Rows made from a few directions (up to rounding), then cut rows with their ends:
In the rows, 128 means zero.
Made from 3 directions:
[[ 83  86 109 133 161 121 127 180 116 134 142 122 120 124 112  97 103  76
  117 128 182 132  99 145 110  99 133 129 111  69 151 144 113 115 147 173
  180 112 140 152 121 128 146 126 117 132]
 [160 138 138 154  92 135 144  99 121 124  98 114 153 149 109 148 139 166
  137 123 104 127 139 110 124 129 118 134 167 156 130 135 120 130 105  70
  101 151  91 107 140 131 103 103 114 102]
 [ 97 122 118 124 150 118 122 168 119 138 152 142 115 111 134 115 113  81
  107 127 167 140 133 132 126 108 146 117 112 120 132 122 131 131 148 185
  158 106 148 134 116 116 141 146 131 150]
 [113 106 123  88 163 132 110 119 156 118 143 125 104 121 148 106 129 132
  149 138 113 106  89 160 135 157 112 139  81  72 124 132 133 114 137 141
  136 123 162 164 127 146 156 140 145 135]]
Cut rows, each with the rest of it:
[117 100 122  99 155 134 116 117 151 117 133 116 113 130 137 107 129 139
 152 136 113 105  85 158 129] | [153 108 143  93  68 131 140 126 111 132 125 136 130 149 162 131 149 151
 128 137 124]
[123  96 121 142 130 132 136 132 124 123 112 106 139 146 103 115 121 133
 140 127 136 119  98 137 112] | [120 113 141 136  85 147 151 110 114 121 103 143 139 112 141 135 141 128
 104 112 105]
[117 145 126 138 127 118 129 157 112 141 142 146 126 114 131 133 120  94
 101 123 157 149 158 113 129] | [105 152 111 135 162 125 114 134 141 139 167 139 112 132 112 118 108 124
 143 129 147]
[138 126 130 146 112 130 138 123 120 127 113 119 142 140 113 134 129 139
 130 125 127 129 130 120 121] | [121 124 131 149 134 134 135 120 127 118 103 123 138 108 119 133 129 116
 113 117 114]
[141 148 133 152 103 125 139 131 111 135 119 133 143 130 118 145 129 127
 113 122 135 143 159 105 126] | [111 140 119 159 173 127 122 127 140 122 120 119 130 107 101 128 115 108
 123 119 126]

Made from 2 directions:
[[115 139  99  88 160 132 125 142 145 118 133 169 124 115 139 173 141 133
  123 166 125  96 111 182 125 142 142  81 141  85 154 107 132 109 111 127
  153 132 153  79 160 166  95 162 118  72]
 [130 132  96 124 149 103 124 130 111 155 137 100 120  94 142 129 126 170
  118 103 165  97 147 155  93 126  92  95 136 144 139 101 155 117 129 153
  113 156  73  93 117 122  75  99 111  76]
 [117 139  95  92 161 126 124 141 139 126 134 157 123 109 141 167 139 142
  121 155 134  93 118 181 117 140 132  79 142  95 153 103 138 109 114 133
  146 138 137  77 153 159  87 151 116  67]]
Cut rows, each with the rest of it:
[112 144  83  75 175 127 123 147 146 122 136 173 121 103] | [146 186 145 145 119 171 134  79 111 204 115 145 137  59 147  77 164  94
 140 100 107 133 156 140 147  56 166 175  72 165 111  43]
[135 124 133 147 118 119 129 122 115 140 128 100 128 125] | [126 106 121 137 128 102 139 135 141 109 120 121 111 143 124 154 118 131
 133 135 136 135 112 134 101 143 109 108 130 103 128 141]

Made from 3 directions:
[[104 163 139 136 143 164 106 167  90 165 100 128 148 122  90 122 130 110
  107 134 159 129  54 155 152 156 127 102 101 154 145 111 139 121 185 122
  103  87 111 172 156 146 109 135 133 162]
 [102 147 155 120 140  91 169 108 153 108  91 160 103  83 117 134 132 127
  137 154 138 109 173 182 132 163 113 117 145  95  98 122 175 134 107 108
  103 184 179 118 142 113 128  69 123 148]
 [139 112 123 124 121 109 139 109 147 108 141 129 119 130 147 131 128 135
  139 126 113 128 165 117 117 115 127 141 141 115 120 137 125 131 101 130
  139 150 137 106 115 117 137 122 125 113]
 [163 106  92 144 107 172  65 152  90 138 194  87 179 200 161 122 137 111
  123 102 107 171  69  61 137  70 129 165 107 170 188 150  68 111 164 148
  158  57  48 137 109 128 130 193 123 111]]
Cut rows, each with the rest of it:
[135 131 116 139 123 159  92 152  97 143 150 110 160 159 132 123 135 111
 119 120 129 150  77 109 142 110] | [125 139 110 155 164 134 106 117 165 134 132  83  85 146 130 131 122 157
 126 134]
[116 146 135 133 133 138 118 142 112 135 120 131 142 127 119 126 135 113
 123 136 139 134 101 146 145 138] | [118 126 119 136 142 126 137 122 153 121 114 116 119 144 141 126 120 120
 125 148]
[135 116 127 125 121 106 140 108 146 103 142 133 123 129 150 132 133 128
 141 132 113 131 167 126 124 117] | [119 146 143 112 124 140 131 129 103 125 134 154 137 106 118 111 137 112
 120 119]
[148 109 111 130 119 138 113 129 125 130 153 111 135 152 142 127 125 134
 128 113 116 137 123  93 119 104] | [138 139 126 139 138 134 101 127 124 140 147 109 107 122 113 133 133 158
 130 108]
[141 112 119 126 121 122 129 117 137 118 144 122 125 138 143 129 127 135
 134 121 115 131 147 109 118 112] | [131 139 135 124 127 135 116 130 111 134 141 133 126 114 115 124 135 136
 127 112]
[166  87 101 129 104 115 117 104 143  95 188 109 138 169 182 131 134 131
 146 113  89 151 168  74 114  74] | [124 174 143 124 145 157  91 125  95 141 164 133 103  91  94 107 146 148
 118  92]
[138 116 120 126 125 131 127 126 132 132 135 120 122 135 130 127 121 140
 127 118 123 125 132 109 116 120] | [140 126 129 131 123 127 115 132 119 136 139 123 125 123 119 136 131 145
 133 113]
